Here is a tiny trained network, its code and every weight. The questions are about switching its units off for an input and a class, where a switched-off unit gives its printed mean instead of its output.

import numpy as np


def w(rows, s, z=0):
    codes = np.array(rows[::2]) - 128.0
    scale = np.full(codes.shape[1], s)
    scale[-1] = z or s
    return codes * scale


def f(y):
    return np.maximum(y, 0)


def log_softmax(a):
    a = a - a.max(-1, keepdims=True)
    return a - np.log(np.exp(a).sum(-1, keepdims=True))


def net(x, mask):
    res = np.array(x, float).reshape(1, 4) / 4 @ E
    y = f(res @ A[0][:, :-1].T + A[0][:, -1])
    res = res + np.where(mask, y, B[0][:, -1]) @ B[0][:, :-1]
    return log_softmax(res[-1] @ U[:, :-1].T + U[:, -1])


A, B = {}, {}
E = w([
[143,119,81,87,117,193,82,161,130,220,16],'x0',
[54,135,227,33,173,215,86,125,254,128,206],'x1',
[178,39,101,208,48,141,184,73,46,223,77],'x2',
[125,124,172,255,208,211,147,69,120,63,73],'x3',
],0.0089)
A[0] = w([
[83,158,161,2,35,120,139,181,118,129,202,212],'N1',
[153,58,87,159,72,168,140,72,96,85,13,146],'N2',
[169,188,112,228,152,108,143,179,87,18,113,187],'N3',
[126,85,147,243,125,83,182,91,83,214,103,252],'N4',
[44,167,237,83,143,217,109,128,246,84,118,178],'N5',
[191,21,11,196,55,242,164,107,99,180,56,153],'N6',
[118,196,62,155,127,69,95,155,147,51,112,141],'N7',
[118,38,145,170,135,59,175,44,68,156,126,229],'N8',
[98,114,84,22,80,59,132,199,109,197,125,206],'N9',
[193,151,105,154,181,130,107,151,132,43,94,130],'N10',
],0.0066,0.0025)
B[0] = w([
[109,77,135,180,88,123,70,152,199,125,175,225],'N1',
[152,107,51,113,183,153,157,37,111,145,38,203],'N2',
[104,187,139,158,142,67,173,97,162,105,1,187],'N3',
[138,139,109,169,89,179,158,82,101,101,107,219],'N4',
[38,84,192,41,185,170,114,115,127,203,159,253],'N5',
[177,86,61,102,143,162,91,97,56,182,67,248],'N6',
[138,191,122,128,198,70,171,175,191,122,105,166],'N7',
[161,64,190,190,39,198,195,130,81,71,122,200],'N8',
[196,120,96,88,43,56,46,148,138,102,200,222],'N9',
[78,161,143,116,152,57,196,121,148,169,68,161],'N10',
],0.0084,0.014)
U = w([
[180,79,59,176,119,171,142,48,38,252,19,25],'0',
[42,107,235,51,249,220,95,118,234,235,178,254],'1',
[92,228,131,180,221,2,204,115,198,87,69,113],'2',
[116,128,185,204,57,159,222,85,135,24,171,149],'3',
[141,162,43,93,53,34,49,241,220,154,202,178],'4',
],0.0065,0.003)

Each question gives the input, the list of numbers given to net, and the class t.
The units are the neurons (one row each of A and B). Each row of codes is followed by its name. A weight is (code - 128) times the scale printed after its matrix; where a second scale follows, it is the last column's (A, B and U).
mask holds one flag per neuron, in row order. A switched-off neuron (its flag False) gives its mean, the last column of its row in B, instead of its output. The means were averaged over made-up inputs and are rounded, as every weight is.
A unit's drop is (log p(t) with every unit on - log p(t) with that unit switched off) / (log p(t) with every unit on - log p(t) with every unit switched off).
The circuit of an input: a set's keep is (log p(t) with only the set's units on - log p(t) with every unit switched off) / (log p(t) with every unit on - log p(t) with every unit switched off). Starting from all 10 units, units are removed one at a time, each time the one whose removal leaves the highest keep (on an exact tie, the one counted first), for as long as the keep stays at least 0.8.
units of the circuit, in order: the units of the circuit, biggest drop first
k most important neurons: the k neurons with the biggest drops, biggest first
drop when u is switched off: that unit's drop, to one decimal
input [1,-5,-3,8], class 2: units of the circuit, in order	[N3]
input [3,-1,2,-4], class 4: units of the circuit, in order	[N9, N2]
input [3,5,-2,-6], class 4: 2 most important neurons	[N9, N1]
input [5,-6,-2,-4], class 4: 2 most important neurons	[N9, N8]
input [2,6,0,-7], class 4: 2 most important neurons	[N9, N1]
input [-1,-1,-6,8], class 2: 2 most important neurons	[N3, N10]
input [1,-7,-7,-2], class 2: drop when N3 is switched off	0.1
input [-7,0,4,-2], class 3: drop when N6 is switched off	0.1
input [-4,0,-1,7], class 2: drop when N3 is switched off	0.2
input [4,0,-2,5], class 1: drop when N4 is switched off	0.4
